Here is a tiny trained network, its code and every weight. The questions are about switching its units off for an input and a class, where a switched-off unit gives its printed mean instead of its output.

import numpy as np


def w(rows, s, z=0):
    codes = np.array(rows[::2]) - 128.0
    scale = np.full(codes.shape[1], s)
    scale[-1] = z or s
    return codes * scale


def f(y):
    return np.maximum(y, 0)


def log_softmax(a):
    a = a - a.max(-1, keepdims=True)
    return a - np.log(np.exp(a).sum(-1, keepdims=True))


def net(x, mask):
    res = np.array(x, float).reshape(1, 3) / 4 @ E
    y = f(res @ A[0][:, :-1].T + A[0][:, -1])
    res = res + np.where(mask, y, B[0][:, -1]) @ B[0][:, :-1]
    return log_softmax(res[-1] @ U[:, :-1].T + U[:, -1])


A, B = {}, {}
E = w([
[88,196,119,184,251,23],'x0',
[102,178,52,112,14,50],'x1',
[83,178,234,26,117,97],'x2',
],0.011)
A[0] = w([
[185,120,86,203,213,136,29],'neuron 1',
[160,61,53,107,136,188,116],'neuron 2',
[139,117,210,38,107,191,117],'neuron 3',
[85,192,184,69,204,53,51],'neuron 4',
[94,108,17,234,76,99,183],'neuron 5',
[125,172,34,179,151,93,114],'neuron 6',
[215,51,171,73,140,189,238],'neuron 7',
[148,67,207,9,74,149,85],'neuron 8',
[214,49,25,133,91,218,254],'neuron 9',
[151,91,157,185,203,177,243],'neuron 10',
[143,182,69,49,78,96,138],'neuron 11',
],0.011,0.0031)
B[0] = w([
[180,111,76,171,236,167,198],'neuron 1',
[215,186,174,122,155,150,192],'neuron 2',
[34,103,72,206,153,114,208],'neuron 3',
[201,198,249,106,96,163,224],'neuron 4',
[90,53,209,95,181,56,232],'neuron 5',
[96,28,91,177,190,54,202],'neuron 6',
[60,129,244,179,82,111,221],'neuron 7',
[55,96,61,196,86,109,217],'neuron 8',
[183,168,248,34,108,110,254],'neuron 9',
[184,96,159,254,202,142,213],'neuron 10',
[134,170,65,70,31,66,198],'neuron 11',
],0.0096,0.016)
U = w([
[185,173,205,117,156,238,138],'0',
[72,77,90,176,164,86,222],'1',
[215,183,154,35,106,67,68],'2',
[96,150,3,93,45,126,16],'3',
[207,101,34,193,209,189,3],'4',
],0.011,0.0048)

Each question gives the input, the list of numbers given to net, and the class t.
The units are the neurons (one row each of A and B). Each row of codes is followed by its name. A weight is (code - 128) times the scale printed after its matrix; where a second scale follows, it is the last column's (A, B and U).
mask holds one flag per neuron, in row order. A switched-off neuron (its flag False) gives its mean, the last column of its row in B, instead of its output. The means were averaged over made-up inputs and are rounded, as every weight is.
A unit's drop is (log p(t) with every unit on - log p(t) with that unit switched off) / (log p(t) with every unit on - log p(t) with every unit switched off).
The circuit of an input: a set's keep is (log p(t) with only the set's units on - log p(t) with every unit switched off) / (log p(t) with every unit on - log p(t) with every unit switched off). Starting from all 11 units, units are removed one at a time, each time the one whose removal leaves the highest keep (on an exact tie, the one counted first), for as long as the keep stays at least 0.8.
circuit, biggest first: the units of the circuit, biggest drop first
k most important neurons: the k neurons with the biggest drops, biggest first
drop when u is switched off: that unit's drop, to one decimal
input [8,-1,4], class 0: 2 most important neurons => [neuron 4; neuron 11]
input [-3,1,-4], class 2: circuit, biggest first => [neuron 9]
input [-2,-1,-7], class 0: circuit, biggest first => [neuron 9; neuron 11]
input [3,-1,-1], class 4: circuit, biggest first => [neuron 9; neuron 7; neuron 5]
input [0,-8,8], class 1: 4 most important neurons => [neuron 3; neuron 8; neuron 9; neuron 2]
input [0,5,8], class 3: 2 most important neurons => [neuron 9; neuron 8]
input [4,1,1], class 2: 4 most important neurons => [neuron 3; neuron 10; neuron 8; neuron 4]
input [6,1,1], class 2: 4 most important neurons => [neuron 4; neuron 3; neuron 10; neuron 8]
input [0,-3,8], class 1: 2 most important neurons => [neuron 3; neuron 8]
input [0,-8,4], class 1: 2 most important neurons => [neuron 3; neuron 9]
input [-6,-7,1], class 1: 3 most important neurons => [neuron 3; neuron 8; neuron 4]
input [-6,1,-8], class 2: 2 most important neurons => [neuron 9; neuron 5]
input [-5,0,2], class 1: 2 most important neurons => [neuron 3; neuron 7]
input [8,-2,4], class 0: circuit, biggest first => [neuron 4]
input [0,8,1], class 3: 3 most important neurons => [neuron 9; neuron 11; neuron 4]
input [-7,2,-7], class 2: drop when neuron 9 is switched off => 0.2
input [4,-3,1], class 0: drop when neuron 8 is switched off => 0.4
input [0,5,4], class 3: drop when neuron 9 is switched off => 0.5
